Below are the code and all the weights of a small trained network. Each question names an input and a class and asks about switching units off, where a switched-off unit gives its printed mean instead of its output.

import numpy as np


def w(rows, s, z=0):
    codes = np.array(rows[::2]) - 128.0
    scale = np.full(codes.shape[1], s)
    scale[-1] = z or s
    return codes * scale


def norm(h):
    return h / np.sqrt((h * h).mean(-1, keepdims=True) + 1e-5)


def f(y):
    return np.maximum(y, 0)


def log_softmax(a):
    a = a - a.max(-1, keepdims=True)
    return a - np.log(np.exp(a).sum(-1, keepdims=True))


def net(x, mask):
    res = np.array(x, float).reshape(1, 8) / 4 @ E
    u = 0
    for l in range(2):
        y = f(norm(res) @ A[l][:, :-1].T + A[l][:, -1])
        res = res + np.where(mask[u : u + 10], y, B[l][:, -1]) @ B[l][:, :-1]
        u += 10
    return log_softmax(norm(res)[-1] @ U[:, :-1].T + U[:, -1])


A, B = {}, {}
E = w([
[119,145,162,95],'x0',
[139,154,154,117],'x1',
[207,160,3,50],'x2',
[76,139,160,147],'x3',
[222,29,139,91],'x4',
[57,35,64,126],'x5',
[93,198,79,98],'x6',
[77,119,184,25],'x7',
],0.0058)
A[0] = w([
[143,98,138,100,177],'L0N1',
[74,151,152,133,72],'L0N2',
[156,210,167,156,162],'L0N3',
[147,114,144,153,150],'L0N4',
[73,134,138,152,58],'L0N5',
[58,159,6,37,253],'L0N6',
[140,49,142,131,120],'L0N7',
[165,149,188,136,173],'L0N8',
[167,187,137,164,105],'L0N9',
[104,144,130,94,97],'L0N10',
],0.013,0.0022)
B[0] = w([
[33,10,84,247,163],'L0N1',
[181,100,27,100,167],'L0N2',
[68,108,60,99,196],'L0N3',
[36,17,219,158,152],'L0N4',
[192,99,88,98,162],'L0N5',
[125,241,122,239,254],'L0N6',
[51,150,255,181,175],'L0N7',
[79,20,63,159,174],'L0N8',
[82,102,166,68,177],'L0N9',
[92,133,211,201,150],'L0N10',
],0.0047,0.0085)
A[1] = w([
[64,132,143,115,106],'L1N1',
[174,99,114,136,156],'L1N2',
[179,68,251,169,113],'L1N3',
[77,155,173,250,2],'L1N4',
[178,120,251,200,147],'L1N5',
[132,108,95,200,162],'L1N6',
[127,149,174,89,108],'L1N7',
[172,86,115,107,23],'L1N8',
[45,114,104,144,29],'L1N9',
[93,186,114,126,48],'L1N10',
],0.011,0.0018)
B[1] = w([
[250,122,5,41,181],'L1N1',
[89,83,117,65,159],'L1N2',
[83,190,153,157,218],'L1N3',
[213,126,101,62,253],'L1N4',
[62,78,131,136,189],'L1N5',
[165,168,168,10,221],'L1N6',
[254,96,89,146,137],'L1N7',
[185,95,140,118,149],'L1N8',
[210,67,148,88,209],'L1N9',
[122,119,141,219,188],'L1N10',
],0.0068,0.007)
U = w([
[150,34,190,8,78],'0',
[195,184,81,23,62],'1',
[3,176,203,207,253],'2',
],0.0062,0.0025)

Each question gives the input, the list of numbers given to net, and the class t.
The units are the neurons (one row each of A and B). Each row of codes is followed by its name. A weight is (code - 128) times the scale printed after its matrix; where a second scale follows, it is the last column's (A, B and U).
mask holds one flag per neuron, layer by layer. A switched-off neuron (its flag False) gives its mean, the last column of its row in B, instead of its output. The means were averaged over made-up inputs and are rounded, as every weight is.
A unit's drop is (log p(t) with every unit on - log p(t) with that unit switched off) / (log p(t) with every unit on - log p(t) with every unit switched off).
The circuit of an input: a set's keep is (log p(t) with only the set's units on - log p(t) with every unit switched off) / (log p(t) with every unit on - log p(t) with every unit switched off). Starting from the 12 units with the biggest drops (on a tie, the unit counted first), units are removed one at a time, each time the one whose removal leaves the highest keep (on an exact tie, the one counted first), for as long as the keep stays at least 0.8.
units of the circuit, in order: the units of the circuit, biggest drop first
top k neurons: the k neurons with the biggest drops, biggest first
top k neurons in layer l: the k neurons of layer l with the biggest drops, biggest first
drop of u: that unit's drop, to one decimal
input [8,3,-6,-4,4,3,-4,-2], class 2: units of the circuit, in order => (L1N3)
input [0,5,-4,-5,4,3,-7,-2], class 2: units of the circuit, in order => (L1N3; L0N7)
input [1,-8,4,7,-6,5,-3,-7], class 1: units of the circuit, in order => (L1N6; L1N4)
input [-2,8,-7,5,-4,0,-7,-3], class 0: units of the circuit, in order => (L1N4; L0N6)
input [0,1,-3,-5,6,4,-1,7], class 2: units of the circuit, in order => (L0N7; L1N3; L1N4)
input [0,-3,-4,0,6,2,-8,6], class 2: units of the circuit, in order => (L1N3; L0N7)
input [4,-8,-2,4,3,-5,3,-4], class 0: top 2 neurons => (L0N6; L0N8)
input [8,-6,4,-3,-4,-7,5,-5], class 2: top 2 neurons in layer 1 => (L1N4; L1N1)
input [-5,2,-1,2,5,1,0,-2], class 2: top 4 neurons => (L1N3; L0N7; L0N3; L1N5)
input [6,-2,8,-6,-6,7,3,0], class 2: top 2 neurons => (L0N6; L1N1)
input [1,-3,-4,-7,-7,5,-6,-5], class 0: drop of L0N6 => 0.1
input [0,6,6,-1,-6,1,7,3], class 2: drop of L0N6 => 0.3
input [7,2,8,-3,-4,2,3,0], class 2: drop of L0N6 => 0.2
input [8,-2,3,-8,-3,-7,7,-2], class 2: drop of L0N8 => 0.0
input [-4,-7,-7,-1,-5,-2,-3,7], class 0: top neuron in layer 0 => (L0N6)
input [-2,-8,3,3,-5,0,-8,7], class 1: top 2 neurons in layer 1 => (L1N4; L1N1)
